Here is a tiny trained network, its code and every weight. The questions are about switching its units off for an input and a class, where a switched-off unit gives its printed mean instead of its output.

import numpy as np


def w(rows, s, z=0):
    codes = np.array(rows[::2]) - 128.0
    scale = np.full(codes.shape[1], s)
    scale[-1] = z or s
    return codes * scale


def f(y):
    return y / 2 * (1 + np.tanh(0.7978845608 * (y + 0.044715 * y**3)))


def log_softmax(a):
    a = a - a.max(-1, keepdims=True)
    return a - np.log(np.exp(a).sum(-1, keepdims=True))


def net(x, mask):
    res = np.array(x, float).reshape(1, 8) / 4 @ E
    y = f(res @ A[0][:, :-1].T + A[0][:, -1])
    res = res + np.where(mask, y, B[0][:, -1]) @ B[0][:, :-1]
    return log_softmax(res[-1] @ U[:, :-1].T + U[:, -1])


A, B = {}, {}
E = w([
[129,129,128,128,131,130,127,128,129,128],'x0',
[159,18,35,174,203,136,167,205,60,126],'x1',
[131,33,233,152,124,102,121,197,245,124],'x2',
[113,47,139,91,98,205,30,66,85,142],'x3',
[57,148,47,242,193,93,15,123,185,121],'x4',
[3,140,104,50,126,197,137,219,143,138],'x5',
[51,95,156,118,152,24,148,94,70,126],'x6',
[148,175,201,166,153,123,55,213,44,122],'x7',
],0.0039)
A[0] = w([
[20,80,172,117,140,2,156,71,55,106,149],'neuron 1',
[134,184,81,100,139,151,129,91,76,117,52],'neuron 2',
[168,38,57,154,145,123,149,195,78,147,85],'neuron 3',
[223,128,139,176,145,90,122,51,119,147,106],'neuron 4',
[126,59,214,131,128,112,116,167,224,132,93],'neuron 5',
[118,45,199,141,130,110,115,172,214,103,97],'neuron 6',
[120,196,72,118,126,139,136,83,67,125,91],'neuron 7',
[141,229,125,174,159,80,229,186,166,120,108],'neuron 8',
[111,209,195,97,102,121,87,77,172,146,92],'neuron 9',
[87,147,88,193,161,112,68,124,177,129,82],'neuron 10',
[9,162,100,69,128,181,136,203,137,148,95],'neuron 11',
[104,53,39,90,113,134,218,40,226,116,77],'neuron 12',
[157,39,62,143,170,136,153,175,90,116,67],'neuron 13',
[130,187,71,104,123,135,126,94,69,111,70],'neuron 14',
[247,179,83,132,111,237,97,162,199,107,127],'neuron 15',
[200,111,211,43,107,158,239,146,87,124,37],'neuron 16',
[125,201,59,109,123,131,127,85,68,126,102],'neuron 17',
[108,215,193,93,111,121,94,69,189,120,56],'neuron 18',
[142,179,215,155,143,123,56,240,18,114,66],'neuron 19',
[95,143,90,179,143,109,69,125,167,112,30],'neuron 20',
[108,114,132,123,121,92,123,121,112,102,3],'neuron 21',
[135,195,125,159,140,76,210,170,149,121,28],'neuron 22',
[34,132,119,62,144,180,138,192,134,112,66],'neuron 23',
[210,120,140,177,136,101,123,59,116,123,86],'neuron 24',
[204,120,142,166,131,100,121,66,121,112,74],'neuron 25',
[93,149,82,194,163,106,62,130,179,129,79],'neuron 26',
[111,26,162,103,119,204,17,64,80,124,107],'neuron 27',
],0.008,0.0053)
B[0] = w([
[139,103,148,120,129,236,127,242,189,206,253],'neuron 1',
[121,117,122,155,122,93,186,97,85,187,144],'neuron 2',
[68,186,163,166,98,170,203,103,158,58,199],'neuron 3',
[136,70,156,156,128,96,83,162,129,59,190],'neuron 4',
[154,119,89,185,154,102,206,117,37,153,198],'neuron 5',
[169,130,87,176,142,113,198,118,42,165,200],'neuron 6',
[145,119,107,160,141,118,183,122,70,150,176],'neuron 7',
[155,134,36,53,125,74,141,131,205,117,187],'neuron 8',
[68,171,141,161,119,172,176,102,158,57,176],'neuron 9',
[108,113,129,43,108,168,100,113,50,118,170],'neuron 10',
[171,42,164,176,122,76,80,160,134,51,199],'neuron 11',
[161,237,173,162,187,113,6,56,133,171,213],'neuron 12',
[60,177,176,148,82,149,201,92,156,69,180],'neuron 13',
[138,113,116,162,126,111,182,104,77,171,157],'neuron 14',
[120,97,166,125,145,205,139,233,180,231,216],'neuron 15',
[42,88,96,22,102,172,41,96,11,109,197],'neuron 16',
[156,125,107,153,149,119,190,131,63,139,189],'neuron 17',
[66,176,167,163,102,156,204,102,166,72,164],'neuron 18',
[163,216,160,167,185,125,24,28,154,177,201],'neuron 19',
[78,101,161,65,73,129,112,79,66,164,132],'neuron 20',
[94,97,212,124,58,80,149,74,148,235,92],'neuron 21',
[121,117,127,73,57,43,155,62,200,189,129],'neuron 22',
[144,51,190,176,96,67,86,125,134,88,167],'neuron 23',
[134,69,164,159,117,84,90,144,131,83,167],'neuron 24',
[127,69,167,155,107,78,97,137,127,97,151],'neuron 25',
[96,111,121,40,112,171,87,112,49,116,174],'neuron 26',
[151,154,32,34,114,31,167,133,222,124,233],'neuron 27',
],0.021,0.0041)
U = w([
[51,72,113,15,72,175,71,89,14,115,106],'0',
[39,197,181,195,76,172,237,93,181,33,104],'1',
[195,93,74,218,160,79,241,114,20,193,112],'2',
[180,2,201,188,102,41,57,168,150,44,109],'3',
[180,223,168,156,204,115,33,42,163,191,115],'4',
[155,131,22,32,77,25,170,118,237,140,109],'5',
[156,126,73,131,185,169,123,191,123,74,253],'6',
[133,79,169,129,132,224,146,243,188,232,105],'7',
],0.0055,0.015)

Each question gives the input, the list of numbers given to net, and the class t.
The units are the neurons (one row each of A and B). Each row of codes is followed by its name. A weight is (code - 128) times the scale printed after its matrix; where a second scale follows, it is the last column's (A, B and U).
mask holds one flag per neuron, in row order. A switched-off neuron (its flag False) gives its mean, the last column of its row in B, instead of its output. The means were averaged over made-up inputs and are rounded, as every weight is.
A unit's drop is (log p(t) with every unit on - log p(t) with that unit switched off) / (log p(t) with every unit on - log p(t) with every unit switched off).
The circuit of an input: a set's keep is (log p(t) with only the set's units on - log p(t) with every unit switched off) / (log p(t) with every unit on - log p(t) with every unit switched off). Starting from the 12 units with the biggest drops (on a tie, the unit counted first), units are removed one at a time, each time the one whose removal leaves the highest keep (on an exact tie, the one counted first), for as long as the keep stays at least 0.8.
circuit, biggest first: the units of the circuit, biggest drop first
most important unit: the unit with the biggest drop
top k neurons: the k neurons with the biggest drops, biggest first
drop of u: that unit's drop, to one decimal
input [-3,4,-8,7,-1,-8,1,-5], class 2: most important unit -> neuron 17
input [5,0,6,1,5,-6,4,3], class 2: top 2 neurons -> neuron 6; neuron 5
input [-3,5,-3,-5,-1,-7,4,-3], class 3: circuit, biggest first -> neuron 4; neuron 24
input [-4,4,-3,5,-3,-8,8,8], class 3: top 2 neurons -> neuron 4; neuron 24
input [-3,1,5,1,-1,4,8,-6], class 7: top 2 neurons -> neuron 1; neuron 19
input [-2,2,2,-7,0,1,5,3], class 5: top 3 neurons -> neuron 8; neuron 22; neuron 15
input [-3,-1,-4,-8,3,8,-4,-7], class 3: top 3 neurons -> neuron 11; neuron 23; neuron 27
input [-6,5,-5,-6,8,-6,5,-7], class 0: circuit, biggest first -> neuron 26; neuron 10
input [3,3,-4,7,-7,7,-8,8], class 4: top 2 neurons -> neuron 19; neuron 1
input [4,0,-1,-1,5,2,-7,-8], class 4: top 2 neurons -> neuron 12; neuron 1
input [8,-8,4,-4,8,3,-5,6], class 0: top 3 neurons -> neuron 26; neuron 10; neuron 20
input [5,-1,6,-3,-4,8,6,2], class 3: top 2 neurons -> neuron 11; neuron 23
input [4,3,8,-8,7,-7,-4,-6], class 2: top 2 neurons -> neuron 6; neuron 5
input [-3,-2,-4,1,-7,-4,6,4], class 0: top 2 neurons -> neuron 16; neuron 15
input [-3,5,-8,4,2,-6,6,3], class 2: circuit, biggest first -> neuron 17
input [-2,-8,-4,-1,7,3,0,6], class 1: top 3 neurons -> neuron 18; neuron 9; neuron 16
input [-3,-5,2,6,2,6,-3,-2], class 3: top 3 neurons -> neuron 11; neuron 23; neuron 8
input [8,-6,6,-3,8,-5,-2,-2], class 0: drop of neuron 26 -> 0.2
input [1,-8,-1,8,-6,3,7,4], class 1: drop of neuron 18 -> 1.6
input [5,5,5,2,-5,2,6,-6], class 4: most important unit -> neuron 12
input [0,8,-7,-3,4,-3,-3,-2], class 1: drop of neuron 26 -> 0.0
